Each row comes from the steps of one walk. Every step used is in the known rows, and no mark comes twice. Write the walk behind each row, first mark first.
Each row is shifted at random along 6 fixed directions that mean nothing.
Known rows
lerulug-tobi-teporen-vevege-vebi-gezi-dala: [ 18.3  -2.6  -3.3   2.2  -7.9  -2.8   5.6   5.2   0.0  20.8 -15.8   1.4
   1.9   4.7  14.8 -24.8  28.6  10.0  30.1   5.0  -7.5 -38.6  13.0  10.9
 -31.9  15.2  12.4 -10.0   7.0  -5.6   7.3   8.1  22.8 -15.1  24.9  -8.8
   1.8  41.6 -12.3  13.3  -5.2]
gezi-vevege-vebi-navep: [ -3.9   6.1   6.9  -3.4  -3.7  -2.3   0.1  -3.4  -5.2 -10.8  -3.0 -14.0
  19.4  -6.6  21.3  -2.4  10.8 -10.4  -4.8  10.9 -15.1 -20.4   8.0 -48.8
 -14.1   5.7   9.4   6.1  -8.9  -9.3 -11.7   6.6  -4.9  -2.2  -3.8  -6.1
   9.8  13.7 -11.1   1.9   2.7]
rumes-lerulug-tobi-teporen-vevege-gezi-navep: [-11.3  -1.4  15.1 -11.7 -13.8 -16.5 -23.2 -12.6  17.2  -2.6 -16.7  -5.6
 -28.6   7.6  -4.9 -11.9  14.1 -26.4  17.9   2.5  12.9 -11.4  -5.5  -9.5
   5.5 -11.4   7.0  10.9 -11.1  19.5 -12.1  22.2   0.7  -2.0  11.2  -4.0
  17.9   0.8   8.8  -1.0   1.4]
vebi-gezi-navep-dala-lerulug-tobi-vevege-teporen: [  3.0   9.3   1.7 -10.0 -11.7  14.7  13.4   2.8  -1.2   5.3  -1.6   2.1
  -9.5   3.5 -21.7  22.0 -10.7  -5.6   2.4 -15.0  29.6  11.1   5.3  10.4
  11.8   7.9   1.6  -0.3   3.7  -5.9  12.0 -10.1  12.0  -8.3  -6.6   0.5
  -6.4 -10.6  13.2  -4.6  16.0]
vevege-gezi-navep-dala-lerulug: [ 10.1   8.0  -4.5 -10.8  14.3   8.9  24.7 -12.3  -1.2  -3.2  -1.5  -1.5
  -9.8  15.4 -19.3   7.9 -24.5   2.7  15.1   2.5   7.1 -16.9  10.5  26.6
   2.2 -17.2  -0.4  -3.6  13.2   9.3  21.8 -11.8  37.4  -6.8  15.6  12.1
 -12.3 -33.8   2.5  -6.1  -7.9]
teporen-tobi-vevege-vebi-navep-dala: [ 10.5  13.4   0.7   9.4  24.3   0.8  13.6  -4.8  -7.1   3.1   7.0   1.6
  -0.1  15.6  -3.3  13.5 -17.4   8.0 -20.2   9.2  10.1  -0.5   5.1   8.6
   3.6   2.1  -0.5 -21.4  11.4 -11.2   0.1  -8.7  11.0  -1.0   6.8   5.0
 -10.7  -1.3  -0.5  -0.6   5.4]
lerulug-rumes-teporen-tobi-vevege-vebi: [ -3.4 -18.6   4.9  14.3  -2.6   0.4 -18.1   2.1   3.2   1.2   6.6   7.0
  22.0 -11.1  35.6   0.3  16.2   2.0 -32.2 -19.8   5.3  19.9   3.3 -23.0
  -3.4  19.5  -7.4   4.3 -17.4  -7.0  -7.1 -10.5 -37.4   6.9 -14.3   4.6
  12.3  14.7 -16.6  -2.1  -2.6]
vebi-navep-dala-lerulug-tobi-teporen-vevege-gezi: [  0.7   3.5  -1.7   7.2 -18.0   2.0  -8.0   2.1  -0.1  -2.4   6.6  -4.6
 -14.1  -5.3 -12.2   3.1  -4.9 -12.8  -5.4  -5.4   9.0  21.1 -21.6   3.5
   1.8   5.3   4.5   5.1  -6.7   0.5 -16.2  11.9 -17.8   8.4 -17.4 -23.2
  -0.3  11.3   6.0   2.4  24.4]
teporen-vevege-gezi-vebi-navep: [ -0.2   4.3  11.9  -2.3 -10.8   3.9   0.8  -1.7 -18.5   5.3  -6.9 -10.4
   3.9  -2.6   2.8   9.7   2.8  -5.3  -6.4  17.8 -16.6 -31.5  10.7 -21.4
  -7.9  -1.3  18.8   0.2   3.3 -14.9   2.2 -11.6   9.3 -23.4  -8.7 -10.7
  13.3  10.5   7.4  -1.9  -3.3]
vebi-vevege-gezi-dala-navep: [ 15.8 -15.8 -24.6   8.8  18.3   1.2  22.5 -14.1 -31.3 -20.6  20.9 -23.9
  18.0  15.3  -1.3   4.3 -24.5  10.0   9.1  -0.9 -19.0  -7.1 -14.0   7.3
  -0.9  -0.6 -15.7   7.4   3.9 -17.1 -13.2   3.9  -5.4  12.9   9.0  -5.6
 -15.1   4.7 -18.2  20.7  -8.0]
dala-lerulug-teporen-tobi-vevege-vebi: [-25.8  14.5  22.9 -13.9 -15.0 -13.4 -24.5  13.2  25.5   2.2 -25.8  13.4
   0.7  -9.3   4.8  -3.3  20.8 -19.8  -4.1   1.6  12.4  -4.6  22.4 -16.4
   8.9  -7.1   2.3   9.7 -14.1  15.6 -16.3   5.9   3.0   1.4  -9.6  -1.6
  13.2 -10.7  13.9 -12.2  -1.7]
navep-dala-lerulug-teporen-vevege-gezi-vebi: [-21.1   6.1  -3.5  -2.9   2.3 -18.4   3.8  18.0  -7.8  -4.9  -7.0  -4.6
   7.5  -6.8  14.1 -12.1   1.0   0.2  18.7  27.8 -21.0 -11.5   6.9   2.5
  -3.3  -8.2  11.5  10.3   2.4   3.8  -4.7   2.9   5.0   3.2  -9.2  -8.5
   4.5   0.7  13.5   2.0  -8.1]
vebi-navep-vevege-dala-lerulug-rumes-teporen: [ -3.2 -15.6 -14.9  17.9   1.6  -2.5  -7.4  -5.7   4.3   1.4   8.4  -5.2
  -2.7 -19.1  11.3 -20.2   5.8  -0.6  -6.5   0.6 -19.4  17.5 -18.2 -28.4
  -1.7  -0.2  -6.5  -2.1  -9.5   4.7   1.9   6.0 -20.7   7.8 -13.1  -1.9
  10.5   1.3 -13.2  -4.4  -3.2]
tobi-teporen-vevege-vebi-navep-dala-lerulug-rumes: [ 13.1   5.9  -1.6  13.2  18.6  -1.7  -4.4  15.4   7.8 -10.2   7.4   6.9
  -0.9  -3.8  -3.4  -0.9 -13.1  -1.9 -13.2 -16.4  10.2   8.8 -18.2   5.5
 -14.2   4.5   4.3 -21.0   5.1   1.6  10.5  -2.6  -0.1   6.0 -15.5  -1.6
 -10.2  -4.2 -17.7  18.2  29.3]
lerulug-teporen-vevege-dala-navep: [ 17.9  -6.0   5.5   0.0  -3.4  18.2   6.7  -0.2   3.4  39.8 -29.9   1.8
 -16.1  -7.5 -20.4   5.4  11.0  15.1  -5.2  -9.4  -4.4 -27.0  26.7   5.7
  -6.9  -7.3  12.5 -22.9  16.5   0.1  27.8 -32.9  47.6 -38.2   8.3  10.4
  -2.3 -23.4  11.8  -4.9  -8.5]
teporen-tobi-vevege-gezi-navep: [ -6.7   3.0   4.7  -4.1  -7.6 -10.1  -3.4 -16.5  -9.0 -19.3  12.9 -17.5
  11.2  13.3  19.9  -1.7   0.8  -7.5  14.5   9.3   4.8  -0.1  -6.3 -19.2
  10.5   5.0 -11.7  23.1 -16.2   3.5 -27.1  27.5 -16.5  23.5   7.5  -2.3
   7.2  19.7  -4.3  -2.0  -5.8]
vebi-gezi-navep-vevege: [ 14.9  -2.3  -2.6  13.2  -7.5   6.7  22.4 -15.9 -23.3  28.9   8.0 -14.0
   3.7  -2.9  11.1   0.8   2.3  -2.3  -1.7  18.6 -14.7 -20.0  -0.5 -19.5
  -8.0  -0.6   3.1 -12.5   7.2 -21.5  15.9 -13.8  21.6 -16.9   8.0   3.6
  12.8   9.1  -0.2 -11.9  -2.6]
vevege-dala-lerulug-teporen-tobi: [ 51.2  -7.5   5.5   8.8 -28.7  28.1  -3.1  16.6   7.6  37.0  -9.5   9.7
  16.1 -19.2   6.4 -18.5  44.4  29.2   2.9 -44.7  -9.3  -7.4  26.2  -5.2
 -33.9  36.2   5.5 -14.7  -7.6  14.3  26.5  -4.3  39.7   3.9   2.1   3.0
  -8.7  32.6 -25.8 -15.8   1.8]
rumes-navep-vevege-dala-lerulug: [-16.9  17.8   6.5 -15.0 -19.7  10.2  -0.4 -14.4  14.4   5.0  -7.0  -3.2
  -7.7 -18.6  -3.1  -5.6  15.5  -6.1  -4.2   8.9   0.9  -6.9  17.6 -40.7
  16.0  -1.7   4.8   8.1  -3.7  17.7  -7.5   6.0  12.0  -8.4 -17.2   1.4
   6.2 -29.8  10.9 -15.7 -13.0]
navep-dala-lerulug-tobi: [ 26.2  -8.3 -12.1   7.3  11.9  16.6  20.2 -12.6  -0.6   0.7  14.2   2.2
  -2.2   0.1  -6.9   8.6 -22.0  -1.4 -28.3 -24.7  15.3  31.9  -0.8  15.3
   4.7   2.1 -10.6  -9.7   6.1  -6.4   8.5  -7.3   2.8  20.4   3.2   8.8
 -20.3 -20.0  -5.9 -11.0   8.3]
dala-navep-vevege-vebi-gezi: [ -1.0   0.6 -10.5  15.9   9.2 -14.1   9.0  -8.2  -7.6 -10.9   6.0 -12.4
  10.1   2.4  11.2 -21.5  -4.1 -11.2  14.6  37.0 -25.5 -19.9 -14.3  -9.0
 -20.4  -6.9  -4.8   1.8  -2.5  -7.4 -15.2  25.5 -14.4   4.7  10.9 -12.4
  11.1  15.8 -23.5   7.5  -5.0]
teporen-vevege-dala-lerulug-tobi: [ -5.1 -19.0 -11.0   9.9 -10.6   5.2  -2.5 -18.6 -17.0  11.6   2.3   1.7
   7.1 -14.7   4.3   1.3   8.1   4.3 -23.7  -6.7  -4.3  15.6   0.0 -15.9
  17.2   1.1  -7.4  13.7 -11.3  -8.0  -0.1  -8.9 -15.5   9.8 -17.3 -10.0
   2.5  -5.7  16.0 -12.9 -15.6]
rumes-dala-lerulug-tobi-vevege-vebi: [ -5.9   1.7   0.5  -8.4  28.6  -5.6  16.7 -11.7  16.1  12.1 -10.1  21.8
   1.8  10.5  -2.3  -1.1   2.7  19.9  -1.3  10.0   7.6 -24.4  35.8  24.5
   6.0 -11.8 -11.4 -15.3  10.3   2.4  25.0 -17.2  43.3  -1.0  26.1  28.2
 -18.6 -28.1  -0.2  -7.8 -32.9]
teporen-vevege-gezi-vebi-navep-dala: [ 22.5  -3.6 -13.9   8.6  22.8  -2.9   4.1 -18.0   2.8   0.6  -6.3 -23.1
 -45.0  28.9 -16.1 -29.0 -12.0 -26.1   9.9  24.3  -0.5 -17.0 -16.9  14.4
 -17.3 -20.6  21.0 -26.5  22.2  -2.8  -5.7  30.9  -7.1 -11.2  21.8 -16.6
  17.4   1.6  -6.3  11.5   2.3]
gezi-navep-dala-lerulug-teporen-tobi-vevege-vebi: [  1.3 -22.4  -0.2   9.5   6.5   8.0 -13.3  -0.9 -13.6  16.4   8.5  15.8
  -4.5   4.9 -18.2  22.9  -7.3  -8.2 -50.0 -19.2  13.9  26.1 -19.3  21.2
  20.4  -3.4   0.3  -6.3   0.5 -22.4  15.0 -32.5 -33.2  -4.4 -27.0  -9.6
   9.6 -22.1  22.7  -2.9  23.0]
lerulug-teporen-vevege-gezi-dala-navep: [-29.8 -11.3  -3.0 -10.6  -5.2  -5.8   1.1  -2.3 -20.0  -1.2 -11.3  -8.1
  -3.9  -3.2  -6.5  17.3 -13.0  -1.7   2.6  20.1 -18.4  -6.5  -3.4   2.1
  18.8 -25.5   3.2  20.1   4.1 -13.9 -10.8 -25.4 -11.0 -21.1  -5.3  -9.6
   6.6 -21.6  33.2   6.1 -13.2]
teporen-tobi-vevege-gezi-navep-dala: [ 17.8  -4.3  -8.9  10.5  -6.0  10.5   9.3 -17.6 -20.2   2.1  29.6 -16.2
   6.5  14.6  15.4   0.3  -0.1   6.4  -3.9  -5.0   9.7  16.3 -14.8  -4.0
   4.3  20.9  -4.7   5.4  -4.4 -10.5  -9.9  12.2 -21.9  18.8  -3.3  -6.3
   2.6  23.1  -6.8  -2.1   6.9]
rumes-navep-dala-lerulug-tobi-teporen: [ 25.4 -12.9  -7.2  13.9  18.0   0.5  20.9  -2.4   1.9  14.6  11.5   8.5
  16.0   2.3   3.0  -0.8   0.1  36.9   0.4  -2.2 -21.8  -8.8  11.3  34.5
 -25.2   5.9 -17.7 -22.8   6.9   7.5  24.8 -13.6  44.1  17.5  28.8  24.4
 -30.6  13.2 -20.7  -5.8 -12.0]
dala-lerulug-rumes-navep: [-12.7  -3.0   7.1 -12.0   3.6  -4.5 -11.6 -17.3  32.1 -19.2  -9.3   0.1
 -21.7   0.2  -5.9  -5.8  -7.7 -25.4  -0.4  -1.0   7.2   6.8   0.4 -16.8
   2.0 -35.5  -8.8   1.4  -0.7  22.2  -4.8   9.8  -2.8   3.9  14.3  17.9
   9.4 -32.3  -4.6  -9.9 -20.8]
navep-vevege-vebi-gezi-dala-lerulug-teporen: [ -6.5  18.6   9.4 -20.0 -38.4  14.8  -8.7  18.4  19.2  13.6 -20.9   6.0
 -18.4 -20.5  -6.4 -14.0  25.0 -33.2   5.2  -7.6  15.1  -5.4   6.9 -25.5
  -2.4   4.9  28.4   5.3   2.9  -2.3  -3.5   3.5  -7.0 -29.0 -26.1 -23.4
  23.6 -12.6  10.8  -0.4  22.8]
teporen-tobi-vevege-vebi: [  7.9   7.2   2.4   9.0   2.3  -6.0  -1.1  -0.2  -5.9 -21.8  18.4  -7.7
  39.1  -2.1  39.2  -8.1   9.9   4.3 -12.8  -3.7   1.8   7.3   3.5 -29.3
  -7.9  28.8 -12.6   9.2 -19.3  -1.7 -27.9  23.9 -21.2  37.0  -6.9  -3.5
  -6.5  29.1 -30.4   4.8   5.0]
vevege-vebi-navep-dala-lerulug-rumes-teporen: [ -0.7   2.9  -3.6   2.2  12.6   4.8  -5.7   7.7  20.1 -13.6  -4.9   7.8
  -9.5  -8.4  -8.0   0.1 -13.0  -5.4 -11.7  -8.4  -1.0   9.4  -4.1   0.3
 -12.4  -9.5   6.0 -10.2   4.0   8.6  10.9 -12.9 -11.9 -11.6  -8.4   3.2
  -1.2 -16.4 -13.6   1.7   6.2]
rumes-dala-lerulug-tobi: [  7.3 -15.4  -5.9   2.0 -10.7  19.6   8.8 -15.8  -9.9  16.0  13.9   8.7
  15.3 -18.4   4.9  14.5   4.9  17.1 -36.7 -13.5 -12.3  18.4   7.4  -7.9
   7.3   5.6  -9.3   3.3  -4.5 -14.7  10.1 -32.6  -4.0   4.5  -8.1   6.1
 -11.2  -5.4   4.5 -19.8 -13.6]
lerulug-dala-navep-vevege-teporen-tobi: [  5.9  -2.8  -2.7   1.1  47.2  -4.4  18.3   1.9  -7.5  -3.7  -4.1  -5.4
  -2.6   9.7 -14.9  18.2 -39.9  17.2  -1.2  -0.7  -1.1  10.9  10.7  27.3
  19.5  -9.7 -16.7 -12.0  11.2   0.8  -0.9  -0.4  30.5   4.9  29.0  21.9
 -33.6 -33.5   5.6   3.8  -5.2]
navep-dala-lerulug-tobi-vevege-gezi: [ 21.5   1.2 -11.9  12.3   6.0   3.2  33.0  -5.0   0.3  12.7  18.2   2.1
  17.5   9.3  20.4 -14.9   7.8  29.3  23.9  -1.6   6.3  -4.8  23.2  20.1
 -16.2  18.6 -16.5  -8.3   1.4   4.3  20.2  11.3  41.3  32.0  20.1  19.0
 -21.7  16.3 -25.3 -10.5 -19.4]
dala-lerulug-tobi-teporen-vevege: [-25.2 -14.8   4.0   3.7 -20.2  -9.9 -25.1 -13.7  -0.4   5.4  -5.3  -1.3
  -4.6 -18.1   3.0   5.4   3.9 -31.3 -37.5   0.2   1.3  24.9 -15.7 -20.3
  22.0 -12.8  -6.0  16.2 -19.1  -4.1 -30.4  -2.4 -35.7  10.7 -24.3 -18.9
  17.2 -10.9  27.7 -10.3   9.1]
rumes-teporen-vevege-dala: [-17.3 -17.8 -25.6  12.3  43.9 -18.0  13.1 -15.1 -17.7 -22.6  -5.5 -14.1
  -1.7   2.5   3.0   1.8 -39.4  -0.3 -24.3  23.3 -12.0  14.6 -12.3  10.4
  22.1 -28.6 -15.3  -2.1   5.0  -0.7 -21.7 -15.7 -18.8   3.2   8.3  -2.5
  -8.1 -42.4   6.3  15.9 -14.5]
teporen-tobi-vevege-gezi-navep-dala-lerulug-rumes: [ 13.6  -2.5   4.8   0.6 -14.5  11.8  -5.5 -13.4  10.5  25.5   8.2   4.9
 -15.8  14.3   2.3 -10.8  20.0   2.8  19.9 -20.6  24.9   1.3   4.7   2.3
   0.3   7.8   1.1  -3.5  -0.3   9.0  23.9  12.4  14.3   4.3   5.6  15.3
  13.1  10.3   2.0 -18.1 -10.8]

Which walk is each row?
[ -9.9   5.5   9.6 -10.7 -35.5  19.7 -18.3  -3.7  10.1  -1.7  11.1  -8.3
 -13.0  -7.2  14.4  11.0  10.4 -14.0  -8.9 -29.0  34.4  37.6  -8.5 -31.8
  20.3  24.0  11.0  22.4 -10.8   2.3 -18.0   3.3 -47.1  -8.3 -28.4  -3.3
  19.6   6.6  10.9  -6.9  17.0] => lerulug-rumes-teporen-tobi-vevege-gezi-navep-dala
[-23.4  21.6  12.8 -17.4 -22.3  -5.5 -14.1  20.4   2.1  -8.5 -17.5  10.1
  -5.9  -7.7 -15.8  13.1  -1.9 -14.7  15.6  10.4  -1.5  -0.5  -3.9   1.6
   7.2 -10.2  16.4  22.8  -2.5   5.9  -7.9  -6.2 -12.5 -22.1 -11.5 -17.1
  11.8   4.8  28.5  -6.6  10.7] => vevege-vebi-gezi-navep-dala-lerulug-teporen-tobi
[ -3.1   9.6   5.6 -19.1  -2.4 -10.5  -9.9  -5.6  20.5  -6.5 -12.5  -3.5
 -18.1   7.7 -10.5 -16.0  11.4   0.4  38.6   0.1   7.5 -20.6   2.3  12.1
   1.8  -2.8   1.7   6.1  -2.6  24.9  -3.0  27.8  23.0   4.1  21.5   5.7
 -10.2   2.6   0.9   7.7  -4.8] => rumes-dala-lerulug-tobi-teporen-vevege-gezi-navep
[ -1.9  21.8  -0.7 -11.8  -2.4   4.1  11.3  22.7   2.2 -38.8  14.0  -1.8
  19.1 -20.1   8.3   5.0 -18.0   4.9  23.8 -22.9  13.9  19.5 -10.4 -21.7
  10.8  22.8  -6.3  18.2  -4.9  13.7   4.1  12.5   2.7  11.6 -16.6  12.7
 -18.5  -8.7 -19.5  15.0  24.3] => vebi-gezi-navep-vevege-dala-lerulug-rumes-teporen
[ 18.0  27.8   7.9  -5.2   0.8   7.9  -4.0  27.0  25.6 -14.8  -6.3  -1.8
  -1.1 -12.0  -4.9 -11.1  12.2   4.9   5.9 -20.7  14.1  -0.8  11.0  -9.5
 -24.3  16.8  15.0 -19.1   5.7  22.1   6.4  18.9  16.1   4.9 -12.2   4.6
 -20.9  -5.8 -28.0  16.1  19.4] => rumes-navep-dala-lerulug-teporen-vevege-vebi
[ -6.8   1.8   5.5   8.9 -35.7   9.6 -12.8  10.0  -3.7  22.1  -0.1  13.9
   4.7 -18.4  -4.2   5.3  27.9   7.2 -11.6   3.3  -7.4  -4.3  -3.4  -0.8
 -17.1  15.3  14.5   1.4  -4.2  -6.5   5.4 -14.8 -14.6 -21.0 -25.5 -22.2
  10.9  27.7   7.0  -1.5   5.9] => rumes-navep-dala-lerulug-tobi-teporen-vevege-vebi-gezi
[  5.6  23.0   9.8 -12.4   8.1  -8.7  18.4  10.4  10.4   3.1  -8.7  -7.2
  -8.0  18.2   7.1  -0.7  -2.3  13.8  43.9   5.6  17.0 -15.8  24.0  15.5
   0.9   4.3   1.9  -4.3  10.5  15.5   4.3  11.2  48.9   1.2  31.9  22.9
 -14.6   6.1   2.2  -1.7  -4.3] => lerulug-teporen-tobi-vevege-gezi-navep-dala
[ 10.8   3.8 -20.7  15.7  27.8 -10.7  12.4  -2.4 -21.3 -17.7  13.1  -7.2
   3.7  15.0  -9.7 -11.0 -21.8  -0.1  11.9  18.6  -7.3  -8.3 -27.8  22.0
 -12.5 -11.2  -1.0 -11.9   9.8  -5.6  10.3  13.6  -6.5   9.4   3.7 -10.5
  -5.6   2.2 -13.7  19.3   5.9] => teporen-vevege-vebi-gezi-navep-dala-lerulug
[-11.9 -15.4  -6.4   7.9  36.1 -19.8 -18.9  -4.9   7.8  -9.7   5.9   4.6
 -23.6  18.3 -12.9  -4.3 -24.8 -17.5 -19.3   9.6  -0.7  27.1 -28.3  22.2
  16.9 -25.5  -7.8 -17.1   8.8  -0.3  -5.0  10.9 -29.2  12.6   7.4   9.6
  11.1 -10.1  13.9   0.6   4.0] => gezi-vebi-navep-dala-lerulug-rumes-teporen-tobi-vevege
[-11.4  -1.3   1.0  -6.8   3.6 -12.6 -13.3  11.4   2.5  -3.4 -13.5  -2.5
 -18.0  -0.5 -15.4 -12.2   4.2  -5.9  11.5  25.5 -26.0 -18.6  -8.9   6.0
  -7.1 -22.3  16.2  -5.5   7.5   1.1   0.3   2.2  -1.7 -14.8   1.3 -13.1
  10.1   1.1   8.8   9.2  -5.0] => rumes-dala-lerulug-teporen-vevege-gezi-vebi-navep
[-27.4  -0.3   0.7 -16.7  -8.3  -3.3 -11.0  -9.4  -5.3 -15.1   0.0  -8.3
   3.9   6.8  -1.4   8.2  -4.8   1.0   5.5  11.0  -6.1   4.6  -3.1   1.4
  23.7  -3.1  -9.3  24.6  -8.3   4.3 -33.4   7.9 -25.2   1.5   0.0  -3.5
   3.5  -3.1  17.0   3.5 -10.1] => rumes-teporen-tobi-vevege-gezi-dala-navep
[ -6.7  -2.9   4.0  -1.8 -25.8   9.8 -28.5  -7.5  12.6   5.9   3.1 -15.0
  -9.6 -21.5  15.3 -11.6  25.7  -9.8  -6.9 -16.0  -1.3  29.6  -9.7 -55.8
   9.0  23.6   7.9  15.5 -19.9   4.2 -31.6  25.6 -45.7   0.6 -19.6  -6.8
  15.2  19.1   1.8 -10.0   1.8] => lerulug-rumes-dala-navep-vevege-teporen-tobi
[-30.1   1.8  13.2   3.3 -15.0  -7.2 -15.4  21.9  -3.0  -5.7  -0.2  24.6
  30.3 -17.9  17.0  17.5   5.0   3.7 -13.3  -4.1   2.9  13.3   5.4  -7.8
   6.4   5.6  -9.4  16.8 -16.6  -2.3  -0.3 -22.7 -17.5  -2.9 -21.9   3.0
  10.8   6.7   3.0  -5.7  -5.7] => dala-lerulug-rumes-teporen-tobi-vevege-vebi-gezi
[-23.7  32.9   8.8 -17.4  21.2 -22.0 -10.4  10.6  31.6 -42.9 -15.4  -8.2
 -37.3  15.2 -15.3   3.4 -33.5 -42.1   0.3  15.0  35.4  27.6 -13.8  -2.5
  24.9 -22.4   6.7   2.0   7.1  12.9 -49.4  31.8 -29.3   5.2   5.7 -10.0
  -0.4 -24.8  13.3  14.4  28.8] => lerulug-teporen-tobi-vevege-vebi-navep-dala
[  3.5 -27.8 -24.1  11.8  30.9 -15.1  20.2 -17.8 -20.5 -10.5  14.7   2.3
  12.8  29.3   2.0  -8.8 -14.5  14.7  18.1  27.5 -21.0 -17.5 -15.5  40.1
 -10.4 -13.1 -22.4   0.4   9.3 -24.9   5.9   6.5 -12.7  13.3  36.8   0.5
  -5.5  20.8 -14.4  17.2 -22.3] => lerulug-tobi-vevege-vebi-gezi-dala-navep
[ -1.6 -14.5   8.5 -10.8 -21.5  15.6  -6.8  -0.8  -7.6  18.1  -3.3   4.1
  -6.3   5.2 -11.9  18.6   5.8   0.7  -9.7 -14.5   6.7   6.0   2.0  11.1
  15.6   1.1   1.1   9.7   1.3 -14.4  -3.6 -19.1  -8.8 -14.5  -4.5  -4.7
   8.8  -4.9  22.3  -2.9   3.2] => lerulug-teporen-tobi-vevege-gezi-dala-navep
[  4.3   2.4  11.4  -0.8  -3.8  10.4  -6.6   1.7  17.4  28.3  -6.5  10.7
 -24.7   2.2 -22.6  11.4   5.1  -1.6 -25.6 -12.1  19.4  19.1   8.7  13.9
  10.6 -10.6   0.6 -26.4  11.4   6.8   9.3 -14.7  18.1  -6.9   0.3  14.8
   0.0 -25.0  18.3 -15.1   2.8] => rumes-navep-dala-lerulug-teporen-tobi-vevege
[  2.8   4.1  -6.5   3.0  -5.2  -1.4  11.2  18.4  -8.7  -1.2  -0.9   4.9
  13.2  -6.3  -0.4  -2.0   0.5   8.6  19.0  14.3 -23.6 -16.7  -5.0  12.7
 -25.0  -3.7   8.3   2.6   4.5  -4.4  19.0 -17.6   4.5 -12.6  -1.9 -10.7
   1.4  15.6  -7.2   3.5   5.1] => vevege-vebi-gezi-navep-dala-lerulug-teporen
[-22.2  -1.3   5.0 -17.8 -12.2  -8.4 -16.4  -5.9  23.8   1.4 -18.6  11.8
 -32.0   4.9 -20.6 -14.8  12.5 -31.1  13.5  15.2   7.3 -14.4  -7.4  10.1
   5.3 -16.7   9.4   7.2   3.4   5.3 -10.8  18.9 -14.4 -19.9   7.6 -16.0
  19.8 -10.1  15.9   5.4   1.1] => rumes-navep-vevege-vebi-gezi-dala-lerulug-tobi-teporen
[-19.4  17.3  -1.6  -3.7  13.5 -26.8 -17.4   9.2  16.7 -34.9  12.8  -3.7
  23.5   0.8  33.1 -24.3  11.6  12.5  36.0   3.9  -3.8   6.1  -5.2 -18.0
  -2.6  17.2 -12.0  16.6 -17.7  28.0 -13.7  44.5 -18.1  38.9   0.7  16.5
  -8.1  30.6 -19.8   6.5  -6.2] => gezi-navep-dala-lerulug-rumes-teporen-tobi-vevege-vebi
[ 15.9  -8.3  -1.5   1.6  -9.4  17.2 -10.0   3.1  -8.7  10.0   1.4   5.6
   7.7   7.2 -12.0   1.1  12.4   9.8  -9.2 -10.8  -5.0  -7.8  -7.3  17.8
 -12.4  17.2   2.5  -8.9   3.3 -12.5   0.5  -3.9 -18.8 -16.4  -0.4  -9.8
   5.8  21.4 -10.2  12.8   9.4] => rumes-teporen-tobi-vevege-vebi-gezi-dala-navep
[ 27.9  -9.3  -4.0  14.2  -3.5   2.1  -1.1   4.2  -6.0  35.0  -9.6  -6.4
 -17.2  12.4 -18.5  -7.0  13.4   6.2  22.6 -17.5  -1.7 -13.7   5.8  21.1
 -10.8   0.5   7.2 -16.1   5.8   3.3  21.4   1.1  34.5 -10.9  14.4   1.4
   2.4  17.2   3.5  -8.5  -5.9] => vebi-vevege-gezi-navep-dala-lerulug-teporen-tobi
[ 13.3   3.8   1.5 -10.8  -9.4  15.2   7.6  14.5   3.6 -19.0   9.6  14.8
  23.3  -5.4   6.8  -1.8  10.0  20.2  22.9 -17.2  -7.1 -16.7   6.5  -3.1
 -29.9  11.3   0.9   3.8   4.3   2.5  27.3  -6.3   9.9  -4.9   3.1   9.5
  -9.4  16.6 -32.5  11.7 -10.6] => vevege-vebi-gezi-dala-lerulug-rumes-navep
[-17.2   0.5  20.6  -8.6   2.2 -20.4 -11.7  19.3  -0.7  -2.1 -13.8  12.7
   3.4   8.7 -10.2  10.4  -2.4  -4.7  10.0  17.7 -12.0 -19.1   9.6  17.5
   4.9 -16.0  -1.1   3.9  -2.3   1.0   2.8  -2.8  21.1   0.0   8.1   2.4
   7.1   5.7  16.5  -5.8  -3.5] => dala-lerulug-teporen-tobi-vevege-gezi-vebi-navep
